Rows, each followed by one of two labels for a hidden trait (new trait and labels in each part):
(in the rows, 128 means zero)
[103 112 131 127 131 115 119 127 126 116 121 122  89 171 164 145 135 117
 129 112 167 110 141 123 130  95 137 161 135 137 116 148 125 132 133 128
 141 117 111 125 118  95 104 133  80 104 146 119 136  99 148  72 137 136
 127 108 129 126 103 151 142 106 120 119 171 127  82 119 119 133 137 119
 137 139 118 144 117 144 127 167 137 128 119 129 115 134 129  99 120 110
 106 157 115 103 154 139 132 152 130 124 125 103 105 120  82 122 123 116
 128 140 132 179 163 140  85 116 147 125 116 128 127  99 132 138 121 128
 110 131 130 111 142 152 139 225 141 107 119 113 104 127 171 124 101 175
  98 131 140 153 120 144 120 127 146 116 128 135 111 103 145  33 135  25
 140 119 158 153 119 125 131 120  89 138 117 156 123  65 132  81 117 129
 144 145 174 143 110 102 169 147 103 135 100 126 117 137 133 120 127  99
 125 120 164 117] : (91)
[160 147 156 127 141 131 120 142 131 146 144 139 157 120 103 122 115 153
 121 181  73 136 145 139 128 136 124  96 119 115 191 101 131  97 114 135
 104 158 118 132 112 162  84 126 135 157 126 131 148 159 170 187 102 112
 141 167 129 122 164  98 105 152 147 123  38 139 161 136 144 141 141 143
 114 119 130 165 136 144 134 107 122 136 147 125 136 125 149 164 170 160
 158 120 147 145 102 119 100 106 127 127 124 156 140 128 168 115 120 128
 144 136 117 114 139 103 149 145 144 124 144 133 123 152 135 170 133  85
 145 108 126 155 122  96 190  98 134 149 110 142 111 121  63 120 154  74
 161 146 125 110 135 127 123 140 118 142 123 107 130 119 123 145 136 188
 146 124 117  98 151 110  85 129 145 114 121 167 148 138 118  77 147 161
 130 104 106 110  88 159  99 103 155 136 162 120 160 116 122  86 131 139
 119 129  97 146] : (94)
[104 133 153 133 151 115 107 116 137 142 139 141 104 119  80 139 119 141
 128 158 121 121 135 115 137 112 142 121 124 118 189  66 136 112 121 130
 118 150 176 145 123 121  98 127 143 159 169 123 151 138 187 157  91 122
 130 161 135 119 130 118 114 121 122 121 127 130 124 132 133 139 157 126
 136 141 126 144 138 164 118 160 143 136 131 134 158 155 153 137 153 135
 134 147 164 121 114 172 104 126 125 124 126 149  77 128 122  97 128 119
 145 163 128 150 140  92 137 124 154 112 156 127 138 126 140 120 127 112
 144 104 103 132 129 117 202 199 136 133 107 137 119 117  76  93 134 127
 130 138 135 127 116 132 137 129 131 126 127 132 136  77 124 106 154  86
 215 119 141  99 146 113 105 128 126 121 101 153 135 111 133 166 134 148
 123 107 129 102 100 132 125 120 127 134 140 113 140 122 131 108 128 136
 121 142 138 130] : (94)
[ 97 131 135 126 138 120 105 147 132 148 146 142 132 128 126 129 117 140
 122 144  95 123 146 128 133 120 125 120 119 120 183  61 130 103 114 128
 111 148 141 127 104 137 111 137 104 131 130 126 143 138 168 111 112 113
 147 153 137 124 151  97 131 130 142 121  84 139 130 128 142 149 133 133
 123 137 117 164 131 154 125 132 127 134 143 129 136 133 153 157 164 147
 133 135 164 127 114 142  96 115 120 124 121 151 115 122 142 101 118 120
 149 155 121 137 152 102 142 136 132 122 141 127 131 132 136 159 126 104
 133 103 111 148 131 115 220 149 145 136 112 140 102 118  58 109 144  71
 128 134 152 133 130 128 123 135 131 134 126 120 103  81 131 103 148 138
 169 119 133  92 151 104  95 126 119 125 108 177 166 114 124 134 142 158
 129 107 132 111  72 141 122 121 130 157 136 128 131 119 125 107 131 113
 121 149 118 139] : (94)
[ 97 131 114 121 139 119 107 163 126 167 136 127 128 162 135 117 127 143
 121 174  80 118 179 143 126 121 114 137 118 115 166 101 131  93 116 143
 115 134  79 113 101 139  93 137  75 119 117 130 142 128 123  61 144 108
 151 128 135 125 142  96 171 131 155 114 101 147 136 123 131 143 113 147
 106 115 127 152 124 137 120 120 117 129 149 122  95 112 142 132 129 146
 154 120 140 148 128 120  97 116 120 123 126 141 170 129 183 105 119 126
 137 126 136 133 142  85  89 153 134 142 113 133  99 147 125 198 128 110
 102  97 141 148 126  86 217  62 134 119 119 157  82 119 102 145 128  46
 123 119 132 135 143 119  97 141 132 143 112 127  83 114 148 101 129 173
  87 124 134 104 146 124  83 119 132 129 133 192 176 138 116 121 130 157
 139 123 151 135  86 149 161 119 133 151 129 119 138 118 134  99 133 114
 118 125  89 145] : (94)
[170 145 204 134 143 131 123 116 134 130 134 149 155  84  62 131 117 152
 124 168  84 149 132 135 131 137 129  74 128 119 192 134 131  89 117 118
 100 169 137 149 117 166  82 122 119 181 138 127 154 151 180 221  67 122
 131 193 123 122 167 113  85 155 131 119  40 125 153 133 143 132 166 145
 125 129 130 149 142 139 154 111 129 135 138 134 161 150 133 141 197 142
 153 138 149 123  98 147 107 113 129 136 122 146  99 124 124 126 121 129
 139 149 101 116 138 127 178 126 162 107 179 130 130 148 139 123 132  95
 164 120 121 143 119 105 174 144 129 152 107 107 145 119  87 101 161 126
 174 156 105 101 125 134 148 147 115 142 139  80 167 127 110 138 150 125
 255 116 119 105 135 106  99 133 143 101  97 171 124 131 126  61 142 143
 127  93  91 104 123 150  52 113 146 113 169 122 173 127 117  53 126 169
 114 129 130 139] : (94)
[ 54 117  86 122 137 107  97 165 129 166 139 120 100 182 155 127 128 134
 122 147 110 104 171 129 128 106 121 162 118 122 159  76 129 105 117 140
 128 121 105 114 103 106 102 142  38  90 130 124 140 111 121   4 153 111
 160 119 138 125 131 110 171 110 143 118 147 144  91 119 128 149 111 132
 118 134 119 169 117 153 102 154 133 127 143 126 103 113 146 136 121 135
 129 141 137 139 138 135  99 132 117 117 123 128 146 126 151  84 118 116
 142 139 141 158 154  94  74 144 128 142 104 131 111 124 125 193 123 123
  92  99 127 133 137 117 201 124 147 100 118 159  70 121 116 135 104  66
 109 114 158 158 135 124  98 131 147 132 112 136  70  78 156  58 137 115
  78 121 152 107 147 121 109 117 113 136 125 185 169 103 121 146 125 154
 137 129 173 140  78 132 189 126 118 168 112 117 115 121 138 126 134  93
 122 124 111 138] : (91)
[ 37 116  76 124 137  97 101 161 129 155 144 123  90 192 153 128 127 132
 124 140 114  93 174 127 129  97 130 170 120 124 169  84 129 120 119 143
 128 120 113 113 103 100 102 142  34 100 143 122 139 110 138  16 148 112
 148  92 142 124 125 109 176 102 140 122 167 147 101 123 123 162 117 124
 122 139 115 168 113 161  95 166 133 127 139 123 118 121 153 141 111 134
 123 147 140 131 141 128  94 133 119 115 122 131 137 126 141  97 117 115
 145 141 147 182 162  82  42 143 128 141  96 131 121 115 131 194 122 114
  97  95 121 128 139 123 224 149 153 100 113 169  62 120 119 132 105  76
  91 113 167 162 133 131  97 123 146 125 113 164  64  70 155  55 137 103
  56 120 158 103 155 117 104 117  98 146 127 187 172 103 121 141 129 159
 139 128 183 136  57 120 206 133 112 178  99 121 103 123 139 120 135  89
 124 127 118 131] : (91)
[178 118 131 121 100 141 142 137 103 108 118 120 141 155 207 122 138 117
 124  93 125 131 143 150 121 123 110 133 142 147  68 216 113 124 129 121
 132 114  22 116 118 135 112 131  87  81  90 128 126 107 119  72 144 136
 136 100 117 137 102 139 144 137 133 114 101 120 114 115 125 121 112 135
 119 123 124 157 115  92 158 109 113 124 121 124  93 100 104 110 126 113
 108 137  73 117 153  86 142 136 132 133 119  90 169 117 128 165 116 121
 116 114 110 128 146 184  98 122 123 138 118 126 104 123 120 154 127 130
 118 151 157 116 128 142  72 127 132 122 134 104 118 137 179 158 135 157
 124 132 118 134 143 139  94 137 132 137 135  91 104 166 140  83 104 129
  98 124 133 160 102 128 133 124 109 132 131 109 127  89 122   1 118 121
 149 141 153 156 144 120 144 149 126 129 109 143 128 140 121 107 127 104
 126 106 153 132] : (94)
[ 83 109  84 121 123 109 124 145 118 129 121 109  83 201 183 129 138 115
 128 111 152 105 159 130 126 100 128 182 132 134  95 159 121 135 133 140
 147  96  69 111 119  86 107 136  34  83 124 122 126  92  99  20 169 129
 135  81 129 131  98 139 176  89 134 123 193 135  81 116 115 130 109 125
 124 126 125 150 106 130 106 159 131 125 125 121  79 108 129 104  78 110
 111 144  97 123 160 115 122 146 128 121 126  99 153 126 124 126 122 117
 124 120 145 170 146 126  56 131 122 144  78 130 110 106 118 168 122 142
  86 126 145 111 136 146 131 143 139  89 126 138  84 133 186 155  90 118
  87 111 142 162 134 133  94 120 148 121 116 153  76 115 154  56 115  76
  41 129 155 143 119 135 133 113 103 148 143 146 142  91 124 107 114 129
 144 155 184 163 105 108 212 147 102 149  83 126 101 131 141 133 131  78
 128 116 139 127] : (91)
[181 118 183 132 115 139 141 106 113  76 106 128 117 133 174 140 138 114
 130  96 162 137 119 137 129 107 130 128 150 145  73 221 120 119 135 115
 134 132  68 141 132 111  78 124 149 113 125 121 141  97 156 121 110 152
 118 130 115 133 101 165 116 131 111 113 132 108  91 115 124 114 154 132
 139 135 124 154 124 113 166 135 131 126 107 134 121 138 105  78 158  94
 104 166  90  86 161 132 149 146 137 137 118  81 103 115  57 160 122 112
 119 130  99 148 156 197 112  98 158 114 149 126 109 108 130  92 126 139
 144 166 144  96 127 147  75 247 131 143 122  64 146 135 197 123 115 235
 124 156  94 130 122 153 129 142 135 122 140  71 141 154 132  82 131  24
 220 117 148 173  85 127 147 126 101 119 108 128  85  53 132   1 112 108
 140 130 150 151 166 110 107 158 110 100 112 133 142 151 124  82 122 126
 121 105 195 118] : (94)
[112  98 116 113 113 111 100 164 102 128 116 118  93 241 255 128 144 130
 118 109 128 101 212 161 121  71 104 187 140 148 103 190 110  75 115 136
 131 108   1 102  75 110  33 148   1  33  99 118 151  66 139   1 161 125
 160  81 126 134 100 137 200  97 142  89 141 127  47  95 121 143 120 147
 113 139 104 233  96 130 149 163 120 119 130 128  31  98 120  78 121 103
  92 179  79 106 188 109 102 152 121 123 104  77 169 105 111 128  96  87
 135 139 110 197 228 164   3 124 148 150 103 130  69 100 120 219 119 127
  78 129 165 102 138 133 203 215 161  81 104  98  30 126 196 155  85 133
  70 135 133 181 146 148  63 155 163 139 120  64  19 101 184   1 128  18
 101 103 179 151 113 110  90 105  64 134 102 222 158   1 115   1 109 157
 176 137 226 182  93 110 217 176 102 175  66 131 123 146 140  69 131  49
 110  84 171 142] : (91)
[177 117 130 124 119 127 151 119 115  97 114 117 115 164 170 129 137 112
 128 111 149 123 149 140 121 111 129 146 140 135  88 201 120 132 137 129
 138 110  56 122 130 118  92 127  85 101 118 126 131 104 131 105 139 140
 125 102 121 134  95 147 141 130 128 121 141 125 107 121 118 116 154 130
 125 121 130 149 114 114 144 132 125 127 117 123  91 116 112 103 114 106
 118 143  69 112 160 100 143 142 138 130 123  88 143 120 110 153 122 120
 114 113 124 156 146 169 111 123 146 132 105 130 114 117 125 140 126 132
 119 149 150  96 132 146 105 163 143 109 129 105 123 138 190 149 114 176
 118 132 114 135 131 145 109 126 136 123 129 123 114 166 137  62 106  83
  86 127 143 160  98 130 139 122 111 141 137 125 122  77 125   1 117 122
 145 145 170 157 137 110 167 145 112 115 102 135 132 140 126 110 127 107
 126 107 154 121] : (94)
[  6 120 104 126 151 100  86 152 143 168 148 135  87 166 132 136 119 143
 124 153 114 101 164 115 135  98 126 156 116 118 192  36 134 102 114 139
 123 137 163 121 101 104 104 141  58 116 162 121 148 120 152  76 134 112
 147 133 147 118 144 105 151  99 136 123 158 146 100 125 131 158 129 128
 127 148 114 163 124 177  91 175 141 132 148 129 122 139 164 144 145 143
 122 152 175 129 126 163  87 129 114 115 122 152 103 127 130  74 121 113
 155 167 143 169 167  64  92 139 132 132 122 128 133 120 137 168 120 116
 107  88 108 135 137 117 255 172 159 108 106 160  79 111  76 107 117  62
  99 116 170 154 126 129 120 127 144 126 114 153  72  36 149  60 155  93
 144 117 150  85 165 113  97 119 108 134 110 207 162 114 126 203 135 165
 133 119 163 118  51 130 169 125 118 175 115 112 116 119 138 133 133  95
 121 143 123 135] : (91)
[231 129 147 117  93 152 146 139 103 107 114 126 181 133 171 116 139 124
 123 105 111 147 142 166 115 134 102 115 140 141  75 232 112 116 125 119
 121 123   2 118 120 174 113 128 108  97  67 134 125 124 117 115 143 129
 135 111 112 140 115 127 141 160 141 114  50 119 140 115 133 118 113 146
 114 111 130 153 118  74 173  77 103 126 126 123  88  89  96 115 142 126
 120 119  68 125 145  62 145 122 132 139 122  99 183 119 152 186 115 127
 110  95 100 102 138 194 113 127 125 140 125 128  96 138 118 155 132 123
 128 161 163 129 120 134  65  71 121 133 140  97 127 140 168 164 138 156
 141 138 105 120 148 135 104 144 123 145 137  71 115 203 134 136  99 171
  98 129 116 168 100 127 129 124 126 126 136  96 122 110 118   1 125 120
 147 135 132 159 160 135 109 147 141 117 120 150 144 135 119  89 127 123
 125  92 133 139] : (94)
[ 54 129  83 122 131 114  96 156 140 157 155 139 135 131 150 125 116 142
 124 122  94 115 142 122 134 121 120 128 113 121 177  43 128 118 112 130
 115 135 158 118 104 123 159 141 100 111 126 129 128 144 148 108 146 111
 146 134 143 122 152  84 139 115 135 132 111 143 136 134 141 154 101 125
 123 143 113 141 130 156 112 134 126 129 146 128 132 125 156 160 145 160
 125 124 171 140 113 137  89 119 113 120 123 165 120 128 155  91 122 126
 150 150 135 131 138  90 137 145  98 135 131 124 139 131 134 168 125 107
 131  97 102 149 136 118 211  95 149 131 123 161  90 120  40 119 149  50
 111 116 173 135 133 114 121 125 132 135 126 150  87  68 135 150 146 186
 108 123 126  73 167 111 109 130 119 138 117 156 153 146 123 196 141 162
 124 115 131 117  70 137 135 120 141 173 128 131  99 112 128 161 132 104
 127 140 101 138] : (91)
[213 145 173 127 136 138 148 126 120 117 130 137 156 115 104 123 120 143
 123 161  82 146 139 146 125 133 124  88 130 123 156 162 126 107 124 124
 104 148  85 134 123 165  76 120 139 152 116 131 147 157 171 185  94 125
 133 162 122 126 146 115 106 163 141 122  31 131 164 134 137 128 151 145
 114 114 134 158 130 122 160 101 119 132 133 122 122 123 128 140 173 135
 152 131 111 128 116 106 122 114 134 132 123 126 140 123 148 135 121 129
 124 123 108 120 136 138 175 136 160 119 139 133 120 148 135 147 133  90
 154 126 142 138 124 114 170 108 125 149 116 124 124 128 112 135 150 124
 179 151 103 107 135 137 122 142 118 141 136  86 146 166 114 126 121 138
 150 124 118 116 119 114  96 127 136 118 127 156 134 112 120  23 138 143
 137 112 112 126 117 147  95 120 144 114 149 131 168 124 117  65 128 143
 118 115 125 136] : (94)
[141 139 123 118 124 134 119 165 119 161 133 133 168 142 155 109 125 144
 120 155  76 136 166 158 122 140 101 105 123 123 156 126 125  82 111 131
 104 145  53 114 101 169 104 135  88 116  84 134 137 138 128 108 140 106
 154 139 128 130 153  92 151 156 160 116  43 139 153 124 142 141 112 152
 102 116 127 172 127 113 143  87 106 129 149 122  98  97 128 148 155 153
 148 111 132 151 123  96 105 106 120 128 122 138 187 124 203 129 113 127
 136 120 116 104 136 123 120 158 123 143 128 130 102 161 123 198 132 102
 120 115 146 156 121  91 180  28 134 139 126 140  85 123  70 154 141  48
 149 130 113 118 156 116  96 144 122 156 122  76 108 145 135 134 122 230
  85 123 115 113 148 117  90 126 137 119 126 159 166 148 111  44 140 159
 139 116 126 134 108 160 123 122 155 150 142 132 144 118 121  91 132 125
 119 116  88 157] : (94)
[194 121 174 131 111 144 145 104 115  81 109 133 134 108 169 138 135 118
 130  95 163 144  99 132 128 120 125 121 147 148  62 198 118 133 134 106
 133 130  93 139 133 132 122 124 170 115 126 125 127 114 143 135 115 150
 112 129 115 135 107 158 104 132 104 119 114 103 105 117 129 115 150 126
 140 138 121 129 130 109 162 125 126 126 106 137 142 136 107  84 155  99
  97 150 106  97 146 128 161 142 133 142 120  91  95 116  63 162 124 119
 126 134  97 129 150 201 129  95 136 115 159 121 126 110 129  78 128 142
 140 168 134 100 129 153  60 224 126 137 134  63 158 135 176 115 129 222
 129 151 103 121 119 141 138 142 127 124 150  83 154 150 121 106 132  50
 219 119 131 172  91 124 154 133 110 118 104 110  78  87 135   1 118  99
 133 128 135 138 171 112  87 155 122 102 115 144 134 149 120  97 121 138
 125 112 179 119] : (94)
[192 142 203 133 138 138 139 110 128 112 126 140 146 102 107 133 120 145
 125 145 110 151 120 133 130 124 131  86 133 126 155 149 124 109 124 116
 107 160 119 149 121 152  87 121 175 165 138 126 150 143 194 244  70 133
 128 177 122 124 147 126  81 153 123 117  56 121 143 134 138 130 169 137
 131 129 130 155 140 137 162 116 132 134 127 132 154 145 130 128 190 128
 140 143 123 111 110 136 128 121 135 134 121 132  93 122 107 133 124 122
 133 142 100 127 152 145 168 119 168 113 171 128 126 135 140 110 131 101
 167 137 126 133 124 111 165 198 126 148 109  86 152 126 114  98 148 167
 165 160 103 106 124 141 146 141 119 133 144  76 186 141 109 112 142  92
 244 117 126 131 121 108 110 131 128 107 107 154 119  93 129  24 136 135
 132 104 100 112 133 138  66 123 137 101 155 128 173 132 117  59 125 159
 115 121 152 130] : (94)
[135 120 170 128 120 131 130 124 113 117 102 113 106 157 156 130 144 116
 129 132 156 130 142 138 122 118 122 146 143 139  66 207 125 111 136 129
 141 119  44 128 126 123  82 125 106 107 108 124 129  90 103  64 133 137
 124 107 119 136 107 166 143 121 123 108 168 115  92 106 113 116 133 141
 128 121 130 150 116 106 141 136 129 121 117 132  96 120 103  78 116  96
 117 146  88 116 161 125 150 145 133 133 125  89 149 123  97 150 124 114
 111 112 116 141 159 166  63 111 148 137 125 130  85 120 121 119 128 150
 108 149 161 108 125 128  89 161 123 102 130  99 117 130 219 144  96 186
 113 134  93 138 129 136 118 142 138 127 121  81 120 155 144  66 119  51
 145 122 143 175  92 140 140 120 114 116 124 143 111  90 129  29 107 109
 145 140 157 161 185 120 142 152 111 115 106 123 146 146 137  94 126 122
 122 110 158 126] : (94)
